Below is a small trained network, with its code and all its weights. Each question gives an input and a class and asks what happens when units are switched off, that is, made to give their printed mean instead of their output.

import numpy as np


def w(rows, s, z=0):
    codes = np.array(rows[::2]) - 128.0
    scale = np.full(codes.shape[1], s)
    scale[-1] = z or s
    return codes * scale


def f(y):
    return y / 2 * (1 + np.tanh(0.7978845608 * (y + 0.044715 * y**3)))


def log_softmax(a):
    a = a - a.max(-1, keepdims=True)
    return a - np.log(np.exp(a).sum(-1, keepdims=True))


def net(x, mask):
    res = np.array(x, float).reshape(1, 7) / 4 @ E
    y = f(res @ A[0][:, :-1].T + A[0][:, -1])
    res = res + np.where(mask, y, B[0][:, -1]) @ B[0][:, :-1]
    return log_softmax(res[-1] @ U[:, :-1].T + U[:, -1])


A, B = {}, {}
E = w([
[130,122,128,129,130],'x0',
[127,193,110,127,255],'x1',
[138,128,128,132,127],'x2',
[129,128,128,126,127],'x3',
[55,145,60,215,116],'x4',
[143,28,31,85,151],'x5',
[126,129,127,125,128],'x6',
],0.0067)
A[0] = w([
[125,56,35,75,151,107],'n1',
[123,84,143,140,34,169],'n2',
[131,93,151,111,63,94],'n3',
[136,85,143,138,35,102],'n4',
[143,170,100,126,255,110],'n5',
[125,145,129,115,112,255],'n6',
[124,92,139,126,39,97],'n7',
[116,95,139,118,28,116],'n8',
[139,176,99,126,253,152],'n9',
[153,90,134,143,32,111],'n10',
[141,59,27,81,154,96],'n11',
[121,94,137,119,34,105],'n12',
[116,97,133,114,36,102],'n13',
[137,53,36,86,153,105],'n14',
[117,89,140,121,33,112],'n15',
[243,108,201,27,154,128],'n16',
[223,125,189,7,140,120],'n17',
[137,28,7,96,152,147],'n18',
[199,123,205,36,139,96],'n19',
[133,103,127,119,24,116],'n20',
[75,215,232,168,96,100],'n21',
[72,210,217,152,108,148],'n22',
[127,105,148,134,57,74],'n23',
[38,153,26,223,117,113],'n24',
],0.006,0.0091)
B[0] = w([
[204,218,241,164,95,152],'n1',
[95,154,105,55,157,179],'n2',
[100,153,155,152,162,125],'n3',
[94,178,153,130,191,138],'n4',
[41,208,195,104,201,154],'n5',
[108,69,57,8,58,254],'n6',
[71,212,173,154,222,133],'n7',
[113,158,149,111,170,145],'n8',
[49,155,174,65,165,178],'n9',
[93,203,151,104,213,142],'n10',
[187,190,208,170,107,148],'n11',
[91,185,155,127,216,138],'n12',
[90,199,156,135,199,135],'n13',
[198,210,237,164,100,151],'n14',
[100,167,144,114,193,142],'n15',
[47,80,133,199,95,170],'n16',
[49,79,132,222,94,162],'n17',
[156,174,184,110,70,191],'n18',
[94,100,170,255,115,142],'n19',
[98,162,135,111,179,144],'n20',
[227,187,207,146,88,155],'n21',
[196,143,160,99,74,173],'n22',
[121,194,167,204,222,119],'n23',
[55,62,189,217,71,164],'n24',
],0.0069,0.008)
U = w([
[77,183,152,117,251,46],'0',
[132,110,120,97,109,248],'1',
[240,176,178,170,95,20],'2',
[124,108,111,102,113,213],'3',
[70,78,130,253,109,54],'4',
[133,113,102,93,120,182],'5',
[137,115,102,99,123,171],'6',
[217,93,60,172,201,2],'7',
],0.014,0.0052)

Each question gives the input, the list of numbers given to net, and the class t.
The units are the neurons (one row each of A and B). Each row of codes is followed by its name. A weight is (code - 128) times the scale printed after its matrix; where a second scale follows, it is the last column's (A, B and U).
mask holds one flag per neuron, in row order. A switched-off neuron (its flag False) gives its mean, the last column of its row in B, instead of its output. The means were averaged over made-up inputs and are rounded, as every weight is.
A unit's drop is (log p(t) with every unit on - log p(t) with that unit switched off) / (log p(t) with every unit on - log p(t) with every unit switched off).
The circuit of an input: a set's keep is (log p(t) with only the set's units on - log p(t) with every unit switched off) / (log p(t) with every unit on - log p(t) with every unit switched off). Starting from the 12 units with the biggest drops (on a tie, the unit counted first), units are removed one at a time, each time the one whose removal leaves the highest keep (on an exact tie, the one counted first), for as long as the keep stays at least 0.8.
units of the circuit, in order: the units of the circuit, biggest drop first
k most important neurons: the k neurons with the biggest drops, biggest first
drop of u: that unit's drop, to one decimal
input [3,2,5,-4,5,-8,3], class 2: units of the circuit, in order => (n21)
input [8,-6,-7,2,-8,-4,-1], class 4: units of the circuit, in order => (n17; n16)
input [0,5,6,1,3,-7,-7], class 2: 3 most important neurons => (n21; n22; n2)
input [4,5,5,-2,8,-8,5], class 2: 2 most important neurons => (n21; n22)
input [3,1,-5,3,-8,3,4], class 4: 2 most important neurons => (n17; n16)
input [1,5,1,1,8,-4,4], class 4: 2 most important neurons => (n24; n2)
input [3,-6,5,0,-7,1,4], class 4: 3 most important neurons => (n17; n16; n19)
input [7,4,3,2,3,-6,3], class 5: drop of n18 => 0.2
input [-1,-5,-2,2,-1,8,-2], class 2: drop of n1 => 0.2
input [-4,7,-4,7,-1,-8,3], class 2: drop of n22 => 0.7
input [-6,-1,-6,0,4,-7,2], class 2: drop of n21 => 1.1
